Here is a tiny trained network, its code and every weight. The questions are about switching its units off for an input and a class, where a switched-off unit gives its printed mean instead of its output.

import numpy as np


def w(rows, s, z=0):
    codes = np.array(rows[::2]) - 128.0
    scale = np.full(codes.shape[1], s)
    scale[-1] = z or s
    return codes * scale


def f(y):
    return np.maximum(y, 0)


def log_softmax(a):
    a = a - a.max(-1, keepdims=True)
    return a - np.log(np.exp(a).sum(-1, keepdims=True))


def net(x, mask):
    res = np.array(x, float).reshape(1, 4) / 4 @ E
    y = f(res @ A[0][:, :-1].T + A[0][:, -1])
    res = res + np.where(mask, y, B[0][:, -1]) @ B[0][:, :-1]
    return log_softmax(res[-1] @ U[:, :-1].T + U[:, -1])


A, B = {}, {}
E = w([
[135,52,107,60,68,197,187,136,67],'x0',
[77,93,180,34,125,85,90,99,135],'x1',
[29,112,100,124,1,133,178,183,136],'x2',
[170,225,46,116,116,119,102,75,212],'x3',
],0.011)
A[0] = w([
[64,154,123,107,78,95,155,85,145,155],'neuron 1',
[81,112,195,151,111,27,78,174,155,188],'neuron 2',
[111,48,164,78,135,162,115,135,139,105],'neuron 3',
[185,207,17,119,161,55,134,102,191,132],'neuron 4',
[88,77,125,31,122,102,103,101,109,176],'neuron 5',
[159,80,92,180,84,175,201,167,103,86],'neuron 6',
[112,119,130,146,108,113,192,116,82,90],'neuron 7',
[91,111,115,73,73,254,188,143,118,255],'neuron 8',
],0.0096,0.0042)
B[0] = w([
[145,66,189,132,152,123,177,185,104,189],'neuron 1',
[173,114,173,231,167,92,104,160,211,200],'neuron 2',
[122,64,172,125,89,208,81,142,80,176],'neuron 3',
[156,132,140,164,97,245,153,87,70,250],'neuron 4',
[51,84,218,64,111,151,90,141,203,196],'neuron 5',
[133,231,112,165,185,98,158,83,173,196],'neuron 6',
[126,134,107,168,181,146,139,116,104,159],'neuron 7',
[145,119,69,174,86,165,230,133,1,244],'neuron 8',
],0.0098,0.015)
U = w([
[148,138,183,180,218,1,107,150,202,172],'0',
[107,174,191,91,144,138,71,66,178,124],'1',
[176,214,85,172,170,135,156,61,108,139],'2',
[114,79,112,127,20,164,160,163,82,115],'3',
[110,194,26,53,111,6,75,151,158,3],'4',
],0.009,0.0041)

Each question gives the input, the list of numbers given to net, and the class t.
The units are the neurons (one row each of A and B). Each row of codes is followed by its name. A weight is (code - 128) times the scale printed after its matrix; where a second scale follows, it is the last column's (A, B and U).
mask holds one flag per neuron, in row order. A switched-off neuron (its flag False) gives its mean, the last column of its row in B, instead of its output. The means were averaged over made-up inputs and are rounded, as every weight is.
A unit's drop is (log p(t) with every unit on - log p(t) with that unit switched off) / (log p(t) with every unit on - log p(t) with every unit switched off).
The circuit of an input: a set's keep is (log p(t) with only the set's units on - log p(t) with every unit switched off) / (log p(t) with every unit on - log p(t) with every unit switched off). Starting from all 8 units, units are removed one at a time, each time the one whose removal leaves the highest keep (on an exact tie, the one counted first), for as long as the keep stays at least 0.8.
units of the circuit, in order: the units of the circuit, biggest drop first
most important unit: the unit with the biggest drop
top k neurons: the k neurons with the biggest drops, biggest first
drop of u: that unit's drop, to one decimal
input [-3,4,2,-5], class 0: most important unit : neuron 2
input [6,4,-5,6], class 3: top 2 neurons : (neuron 6; neuron 2)
input [-1,8,-7,5], class 1: top 2 neurons : (neuron 8; neuron 5)
input [-2,3,2,5], class 1: top 2 neurons : (neuron 8; neuron 3)
input [1,1,-7,-3], class 1: top 3 neurons : (neuron 8; neuron 2; neuron 1)
input [-5,-1,-1,-1], class 0: top 2 neurons : (neuron 8; neuron 2)
input [-3,6,-7,2], class 1: units of the circuit, in order : (neuron 8; neuron 4)
input [1,7,-7,-5], class 1: top 3 neurons : (neuron 3; neuron 5; neuron 8)
input [-2,7,2,0], class 0: top 2 neurons : (neuron 2; neuron 4)
input [0,4,-7,-7], class 0: top 3 neurons : (neuron 4; neuron 8; neuron 2)
input [6,-4,3,6], class 2: top 3 neurons : (neuron 6; neuron 5; neuron 3)
input [5,-7,8,4], class 2: drop of neuron 6 : 1.1
input [3,-6,4,-2], class 2: drop of neuron 6 : 0.6
input [5,-6,8,2], class 2: drop of neuron 6 : 1.1
input [8,-8,-7,-5], class 2: most important unit : neuron 6
input [6,-2,1,2], class 2: drop of neuron 6 : 1.0
